Each row has two labels, one from each of two sets.
[  0  -4 -23  17  -7 -12   0  -3  -3 -11 -34 -13   2 -12  -1   5   9 -22
  -3  -6 -18  18   5   1 -21   3   7  10  -7   2  -7]  Ht, QS
[  1  -2 -26   8  -2 -11  -4  -1  -4 -16 -12  -2   1  -4  -2   2   8 -20
  -7  -4 -11  13   4   1 -14  -2   2   7 -10   3  -1]  DG, NM
[ -2  -5 -27  17 -11 -13  -4  -3  -6 -11 -42 -13   2 -16  -1   6  12 -29
  -4  -6 -19  18   7   0 -17  -3   5  14  -8   3  -6]  Ht, Fq
[  2  -3 -23  14   7 -12   2  -3  -6  -8 -32  -8  -3 -18  -1  -2  20 -20
  -8  -3 -16   6   5   2  -6  -3   3  13  -4   2  -3]  MP, Fq
[  0  -6 -44  17  -8 -19  -4  -3 -10 -23 -33  -8   0 -14  -4   4  12 -33
  -8  -6 -20  23  11   1 -17  -3   4  16 -12   2  -6]  Ht, NM
[ -1   6  56 -16   8  21   3  -9  18  25  36   4   9  18   4   3 -16  44
  16   6  20 -17 -15  -1   2   4   0 -25  13  -7  -4]  Ht, QS
[  0  -5 -32  17  -5 -15   2  -3  -5 -14 -34  -8   1 -12  -2   1  11 -25
  -6  -7 -16  17   5   2 -16  -2   4  12 -10   3  -6]  DG, QS
[ -1  -5 -33  20  -9 -14  -2  -5  -6 -11 -43 -11   3 -14  -2   3  12 -31
  -6  -8 -18  17   6   0 -16  -3   3  17 -10   8  -5]  DG, Fq
[ -3  -6 -34  17 -15 -12  -2  -5  -7 -14 -41 -10   3 -14  -4   5  13 -29
  -4 -10 -22  22   9   1 -16  -1   8  18  -7   4  -8]  Ht, Fq
[ -4  -5 -23  18 -11 -13  -5  -3  -3 -12 -38 -15   5 -11  -3   7  10 -23
  -1  -5 -19  20   7   3 -20   2   6   9  -9   3 -10]  Ht, QS
[ -1  -2 -13  11  -3  -5   1  -3  -4  -4 -25  -7   1 -11  -4   2  10 -11
  -3  -4 -14   9   6   1  -7   1   4   8  -3   2  -5]  MP, Fq
[  0  -5 -34  15 -14 -14  -4  -7  -6 -17 -30 -10   1 -11  -3   3   9 -29
  -6  -4 -20  20   8   1 -15  -1   5  14 -11   7  -7]  Ht, NM
[  0  -4 -37  11   1 -13  -3  -2  -3 -19 -23  -8   0  -7  -2   1   7 -28
  -7  -4 -15  18   3  -2 -13  -3   1  13 -10   3  -5]  DG, NM
[  0  -5 -42  23  -8 -18  -4  -7  -8 -19 -52 -18   1 -15  -1   1  18 -37
  -9  -9 -22  22  15   2 -18  -3   7  18 -15   3  -9]  DG, QS
[ -1  -3 -37  14  -7 -14  -3  -2  -8 -22 -28 -10   2 -14  -3   3  12 -34
 -10  -2 -25  19  13   6 -15  -3   5  15 -12   4  -7]  Ht, NM
[ -2  -3 -26  14  -7  -9  -1  -3  -8  -7 -33  -7   5 -15  -2   3  11 -18
  -2  -5 -21  17   5  -1 -21   0   7  11  -5   3  -7]  Ht, QS
[  3  -4 -34  19  16 -12   3  -2 -11  -9 -38  -9  -7 -20   3  -3  23 -24
  -9  -1 -19   7   4   3 -13  -2   2  13  -8   3  -2]  MP, QS
[  0  -3 -43  13  -4 -15  -3  -5 -10 -19 -25  -5  -4 -12  -2   1   9 -29
  -7  -4 -20  20   8   1 -18  -4   4  14 -13   3  -3]  DG, NM
[  0  -5 -38  22   0 -14  -2  -2 -10 -16 -41 -13  -3 -22   1  -2  20 -33
  -9  -4 -22  16  12   2 -15  -1   4  16 -10   7  -3]  MP, QS
[  1  -5 -33  13  -5 -15  -4  -1  -6 -19 -26 -10   1 -12  -3   3  10 -28
  -7  -3 -20  17  11   1 -15  -1   6  12  -9  -8  -5]  Ht, NM
[  1  -6 -38  12  -9 -14   1  -1  -6 -20 -27  -9   4 -10  -6   4   9 -30
  -5  -4 -17  22  13   1 -19  -3   2  14 -10   4  -7]  Ht, NM
[ -2  -5 -39  18 -10 -15  -2  -3 -10 -13 -43 -10   2 -18  -1   4  13 -31
  -3  -9 -25  22   7  -1 -21  -4   7  18  -8   5  -6]  Ht, Fq
[  2  -5 -36  10  -4 -13  -3  -1  -7 -20 -23  -7   0 -14  -5   3  11 -27
  -7  -2 -20  16  11   0 -15  -2   4  14  -9   4  -4]  Ht, NM
[  3  -3 -42  14  -3 -17  -4  -2  -8 -20 -30  -8   0 -11  -2   2  11 -31
  -8  -4 -18  18   6   2 -18  -4   3  14 -13   3  -3]  DG, NM
[ -1  -4 -31  21  -9 -14  -3  -5  -6  -8 -44 -13  -1 -18   0   3  14 -28
  -6  -9 -19  17   9   1 -15  -2   4  15 -13   4  -6]  Ht, QS
[  1  -1 -31  10  -4 -11  -3  -1  -6 -18 -17  -5   0  -5  -3   2   5 -24
  -7  -4 -12  15   6   1 -11  -4   2  11 -10  -1  -2]  DG, NM
[ -1  -1  -8   8   8  -4   2  -1  -6   3 -17  -2  -6 -14   1  -5  13  -2
  -2   2 -10   0   4   1   0   1   2   4   4   1   0]  MP, QS
[  0  -4 -23  13  -2 -11  -4  -1  -2 -17 -22 -10   2  -8  -1   3   7 -22
  -5  -4 -14  15   5   2 -18  -1   2   8  -9   6  -5]  Ht, NM
[ -1  -7 -41  18  -9 -16  -4  -4 -10 -15 -42 -11  -1 -16  -3   2  13 -30
  -3  -8 -28  24   8   2 -27  -2   7  15 -12   5  -9]  DG, QS
[ -2  -4 -30  16 -12 -12  -2  -2  -7  -9 -41  -6   2 -16  -3   5  13 -26
  -4  -7 -23  21   6   0 -16  -2   5  15  -5   4  -7]  Ht, Fq
[  0  -4 -22   6  -4 -10  -1   0  -5 -13 -12  -5   0  -8  -3   2   7 -16
  -3  -3 -16  10   8   3 -12  -1   4   8  -6   3  -3]  Ht, NM
[ -1  -4 -24  14 -15 -11  -5  -2  -6  -7 -25  -7   0  -5  -1   1   7 -16
   0  -7 -11  15   5  -3 -14   0   2  12 -10   2  -4]  Ht, QS
[ -8  -6 -33  16 -14 -13  -2  -4  -5 -12 -42  -9   0 -16  -1   8  13 -29
  -4  -7 -26  21   6  -2 -21  -2   7  19  -7   3  -9]  Ht, QS
[  1  -6 -37  11  -1 -14  -4   0  -8 -23 -22 -10   1 -11  -4   3  11 -23
  -8   1 -23  19  11   0 -20  -2   0  12 -11   2  -5]  Ht, NM
[ -1  -7 -31   9  -6 -12  -3   0  -6 -22 -22  -7   3 -12  -5   4  11 -26
  -8  -1 -22  17  12   1 -15   1   7  11  -9   6  -6]  Ht, NM
[ -5  -6 -58  31 -17 -24  -6  -6 -12 -20 -62 -18  -3 -22  -4   1  16 -47
  -7 -16 -28  33  13   1 -26  -2   5  25 -18   5 -11]  Ht, QS
[ -2  -4 -20  10  -7  -6  -1  -4  -7  -7 -24  -7   1 -13  -2   2  10 -14
  -1  -6 -20  13   6   0 -19   2   6   8  -4   3  -8]  Ht, QS
[ -2  -4 -34  18 -15 -14  -3  -4  -8 -11 -36  -9  -1 -12   2   2   8 -22
   0 -10 -15  16   5  -2 -18   0   3  12  -9   6  -5]  Ht, QS
[ -2   0 -31  16 -11 -12  -3  -4  -9 -14 -38  -8   2 -13  -2   6  11 -25
  -4  -7 -17  19   5   2 -19  -2   4  15  -8   5  -6]  Ht, Fq
[  0  -4 -35  20   1 -15   0  -4 -13 -11 -40 -14  -6 -25   0  -7  20 -24
  -6  -4 -25  11  13   3 -13   0   7  15 -11   6 -15]  MP, QS
[ -4  -1 -18  14  -9 -10  -3  -3  -4  -6 -28 -10   1  -7  -1   5   5 -17
  -1  -7  -8  14   3   1 -11  -1   3   8  -9   2  -6]  DG, QS
